Below is a small trained network, with its code and all its weights. Each question gives an input and a class and asks what happens when units are switched off, that is, made to give their printed mean instead of their output.

import numpy as np


def w(rows, s, z=0):
    codes = np.array(rows[::2]) - 128.0
    scale = np.full(codes.shape[1], s)
    scale[-1] = z or s
    return codes * scale


def norm(h):
    return h / np.sqrt((h * h).mean(-1, keepdims=True) + 1e-5)


def f(y):
    return y / 2 * (1 + np.tanh(0.7978845608 * (y + 0.044715 * y**3)))


def log_softmax(a):
    a = a - a.max(-1, keepdims=True)
    return a - np.log(np.exp(a).sum(-1, keepdims=True))


def net(x, mask):
    res = np.array(x, float).reshape(1, 7) / 4 @ E
    u = 0
    for l in range(3):
        y = f(norm(res) @ A[l][:, :-1].T + A[l][:, -1])
        res = res + np.where(mask[u : u + 7], y, B[l][:, -1]) @ B[l][:, :-1]
        u += 7
    return log_softmax(norm(res)[-1] @ U[:, :-1].T + U[:, -1])


A, B = {}, {}
E = w([
[73,19,85,198,75,153,158],'x0',
[128,129,128,127,128,124,131],'x1',
[148,173,115,136,117,251,200],'x2',
[135,153,79,131,96,64,211],'x3',
[239,57,84,79,176,141,137],'x4',
[97,126,153,193,235,102,179],'x5',
[207,119,253,160,78,110,170],'x6',
],0.005)
A[0] = w([
[94,166,37,112,162,149,89,3],'0.n0',
[140,107,186,137,161,143,174,19],'0.n1',
[101,115,179,169,227,117,194,64],'0.n2',
[153,165,127,152,156,238,164,17],'0.n3',
[127,96,187,165,171,219,2,93],'0.n4',
[127,151,99,226,227,117,117,78],'0.n5',
[128,195,140,117,129,87,151,116],'0.n6',
],0.0075,0.0034)
B[0] = w([
[106,121,104,121,148,170,91,169],'0.n0',
[151,105,131,115,127,153,91,131],'0.n1',
[163,144,102,74,1,127,95,208],'0.n2',
[56,102,175,49,119,81,168,188],'0.n3',
[151,168,55,158,97,35,238,251],'0.n4',
[143,124,102,66,52,161,62,195],'0.n5',
[133,141,107,179,175,155,135,171],'0.n6',
],0.0087,0.0028)
A[1] = w([
[142,243,167,70,235,91,62,64],'1.n0',
[97,79,184,88,167,5,26,46],'1.n1',
[144,88,90,195,152,74,99,110],'1.n2',
[2,209,206,181,126,145,76,6],'1.n3',
[132,170,150,129,33,149,96,104],'1.n4',
[107,142,137,116,138,244,196,40],'1.n5',
[190,94,171,139,73,111,190,42],'1.n6',
],0.0069,0.0021)
B[1] = w([
[166,157,123,151,120,210,181,238],'1.n0',
[90,132,143,53,81,162,197,205],'1.n1',
[86,165,162,101,141,126,195,168],'1.n2',
[152,138,97,164,4,132,176,179],'1.n3',
[154,118,106,112,117,129,99,197],'1.n4',
[80,132,153,66,95,58,165,182],'1.n5',
[91,165,119,132,158,132,97,251],'1.n6',
],0.011,0.003)
A[2] = w([
[159,96,132,78,181,113,131,45],'2.n0',
[193,43,126,77,199,157,168,92],'2.n1',
[70,71,145,150,86,100,136,76],'2.n2',
[152,98,117,101,156,115,127,67],'2.n3',
[85,10,118,181,114,153,146,77],'2.n4',
[155,158,56,132,74,107,185,253],'2.n5',
[179,118,254,161,93,106,138,140],'2.n6',
],0.0087,0.003)
B[2] = w([
[113,174,122,179,78,138,150,130],'2.n0',
[65,158,144,237,4,63,116,155],'2.n1',
[196,178,120,101,173,165,151,153],'2.n2',
[117,171,97,142,106,154,117,125],'2.n3',
[237,255,195,114,139,228,147,153],'2.n4',
[146,60,185,146,213,76,68,254],'2.n5',
[43,92,9,112,182,194,111,164],'2.n6',
],0.0092,0.0098)
U = w([
[215,187,151,134,158,193,190,147],'0',
[50,110,155,25,100,71,226,94],'1',
[130,119,112,175,227,19,116,127],'2',
[118,131,95,234,9,63,137,82],'3',
[33,103,49,139,181,196,80,103],'4',
[181,98,131,60,94,115,26,95],'5',
[127,118,145,119,157,103,117,254],'6',
],0.011,0.0066)

Each question gives the input, the list of numbers given to net, and the class t.
The units are the neurons (one row each of A and B). Each row of codes is followed by its name. A weight is (code - 128) times the scale printed after its matrix; where a second scale follows, it is the last column's (A, B and U).
mask holds one flag per neuron, layer by layer. A switched-off neuron (its flag False) gives its mean, the last column of its row in B, instead of its output. The means were averaged over made-up inputs and are rounded, as every weight is.
A unit's drop is (log p(t) with every unit on - log p(t) with that unit switched off) / (log p(t) with every unit on - log p(t) with every unit switched off).
The circuit of an input: a set's keep is (log p(t) with only the set's units on - log p(t) with every unit switched off) / (log p(t) with every unit on - log p(t) with every unit switched off). Starting from the 12 units with the biggest drops (on a tie, the unit counted first), units are removed one at a time, each time the one whose removal leaves the highest keep (on an exact tie, the one counted first), for as long as the keep stays at least 0.8.
circuit, biggest first: the units of the circuit, biggest drop first
k most important neurons: the k neurons with the biggest drops, biggest first
k most important neurons of layer l: the k neurons of layer l with the biggest drops, biggest first
input [-7,5,-2,7,-3,8,0], class 5: circuit, biggest first : (0.n2, 0.n5)
input [0,4,-5,-5,5,8,0], class 5: circuit, biggest first : (0.n2)
input [8,-3,0,8,0,2,-5], class 0: circuit, biggest first : (2.n4, 0.n4)
input [1,-1,8,0,4,-7,-1], class 1: circuit, biggest first : (1.n5, 0.n3)
input [-3,-1,7,-1,4,3,-2], class 1: 2 most important neurons : (1.n5, 0.n3)
input [4,6,-5,-7,2,0,7], class 2: circuit, biggest first : (0.n4, 1.n6)
input [-5,-4,2,5,-7,-3,-7], class 3: circuit, biggest first : (1.n3, 0.n4)
input [2,7,2,-2,4,7,-2], class 5: 2 most important neurons of layer 0 : (0.n2, 0.n5)
input [5,2,-4,-3,5,-2,1], class 0: 3 most important neurons of layer 1 : (1.n5, 1.n0, 1.n4)
input [-1,-2,-7,6,8,-2,6], class 3: circuit, biggest first : (2.n1, 2.n0, 0.n2)
input [3,3,7,6,3,-1,3], class 1: 4 most important neurons : (1.n5, 0.n3, 0.n4, 0.n2)
input [-3,-2,4,3,-5,-6,-4], class 5: 3 most important neurons : (0.n4, 2.n5, 2.n1)
input [7,3,-3,-5,2,-3,-1], class 0: 2 most important neurons of layer 2 : (2.n4, 2.n2)
input [-8,-4,1,4,2,4,-7], class 0: 2 most important neurons : (1.n0, 2.n6)
input [6,4,-5,4,-3,-7,-3], class 5: 2 most important neurons of layer 0 : (0.n6, 0.n4)
input [-3,0,0,6,-1,6,7], class 4: circuit, biggest first : (2.n6, 0.n4)
input [-3,-7,0,1,0,-5,7], class 4: circuit, biggest first : (2.n6, 0.n2)
input [-3,4,2,-3,-5,3,-5], class 3: circuit, biggest first : (1.n3)
input [4,5,-7,7,-3,-3,-7], class 1: 3 most important neurons : (1.n1, 0.n4, 1.n2)
input [-8,6,0,3,1,7,-3], class 0: circuit, biggest first : (1.n0)
input [6,-1,-4,-4,8,-5,7], class 3: 2 most important neurons : (2.n1, 1.n3)
input [-3,0,-4,-1,3,-4,-4], class 1: circuit, biggest first : (1.n1, 0.n5)
input [-5,1,-1,-4,-4,-2,7], class 4: 2 most important neurons of layer 2 : (2.n6, 2.n4)
input [1,-2,0,2,-5,-6,-3], class 5: 3 most important neurons : (0.n4, 2.n1, 2.n5)
